Below is a small trained network, with its code and all its weights. Each question gives an input and a class and asks what happens when units are switched off, that is, made to give their printed mean instead of their output.

import numpy as np


def w(rows, s, z=0):
    codes = np.array(rows[::2]) - 128.0
    scale = np.full(codes.shape[1], s)
    scale[-1] = z or s
    return codes * scale


def f(y):
    return np.maximum(y, 0)


def log_softmax(a):
    a = a - a.max(-1, keepdims=True)
    return a - np.log(np.exp(a).sum(-1, keepdims=True))


def net(x, mask):
    res = np.array(x, float).reshape(1, 4) / 4 @ E
    y = f(res @ A[0][:, :-1].T + A[0][:, -1])
    res = res + np.where(mask, y, B[0][:, -1]) @ B[0][:, :-1]
    return log_softmax(res[-1] @ U[:, :-1].T + U[:, -1])


A, B = {}, {}
E = w([
[128,129,128],'x0',
[147,100,201],'x1',
[103,36,65],'x2',
[4,117,113],'x3',
],0.012)
A[0] = w([
[180,126,79,2],'neuron 0',
[188,159,183,141],'neuron 1',
[100,112,106,83],'neuron 2',
[101,252,139,137],'neuron 3',
[78,133,166,195],'neuron 4',
[139,146,196,127],'neuron 5',
[70,147,165,38],'neuron 6',
[110,54,213,125],'neuron 7',
[232,129,56,186],'neuron 8',
[102,147,97,104],'neuron 9',
[136,88,120,196],'neuron 10',
[104,152,83,68],'neuron 11',
[90,132,107,126],'neuron 12',
],0.021,0.0067)
B[0] = w([
[73,123,52,163],'neuron 0',
[237,130,99,212],'neuron 1',
[165,132,112,157],'neuron 2',
[4,116,152,210],'neuron 3',
[121,126,67,178],'neuron 4',
[207,128,129,175],'neuron 5',
[115,115,178,159],'neuron 6',
[26,133,172,184],'neuron 7',
[37,125,186,254],'neuron 8',
[155,143,123,155],'neuron 9',
[142,153,94,174],'neuron 10',
[152,111,112,156],'neuron 11',
[170,139,126,166],'neuron 12',
],0.027,0.018)
U = w([
[60,132,254,251],'0',
[28,145,81,137],'1',
[215,183,60,26],'2',
],0.0098,0.002)

Each question gives the input, the list of numbers given to net, and the class t.
The units are the neurons (one row each of A and B). Each row of codes is followed by its name. A weight is (code - 128) times the scale printed after its matrix; where a second scale follows, it is the last column's (A, B and U).
mask holds one flag per neuron, in row order. A switched-off neuron (its flag False) gives its mean, the last column of its row in B, instead of its output. The means were averaged over made-up inputs and are rounded, as every weight is.
A unit's drop is (log p(t) with every unit on - log p(t) with that unit switched off) / (log p(t) with every unit on - log p(t) with every unit switched off).
The circuit of an input: a set's keep is (log p(t) with only the set's units on - log p(t) with every unit switched off) / (log p(t) with every unit on - log p(t) with every unit switched off). Starting from the 12 units with the biggest drops (on a tie, the unit counted first), units are removed one at a time, each time the one whose removal leaves the highest keep (on an exact tie, the one counted first), for as long as the keep stays at least 0.8.
circuit, biggest first: the units of the circuit, biggest drop first
top k neurons: the k neurons with the biggest drops, biggest first
drop of u: that unit's drop, to one decimal
input [-6,6,-6,0], class 2: circuit, biggest first => neuron 1
input [-5,-7,-2,-2], class 0: top 3 neurons => neuron 4; neuron 8; neuron 10
input [5,6,-3,-1], class 2: top 2 neurons => neuron 8; neuron 1
input [2,-8,5,1], class 2: top 2 neurons => neuron 3; neuron 7
input [-1,1,-7,-2], class 2: top 2 neurons => neuron 1; neuron 8
input [1,1,-4,-3], class 2: top 2 neurons => neuron 1; neuron 7
input [5,0,7,1], class 2: drop of neuron 2 => 0.1
input [-5,6,-6,-6], class 2: drop of neuron 1 => 1.8
input [7,-2,1,3], class 2: top 3 neurons => neuron 8; neuron 3; neuron 7
input [-1,-7,1,6], class 2: drop of neuron 12 => 0.1
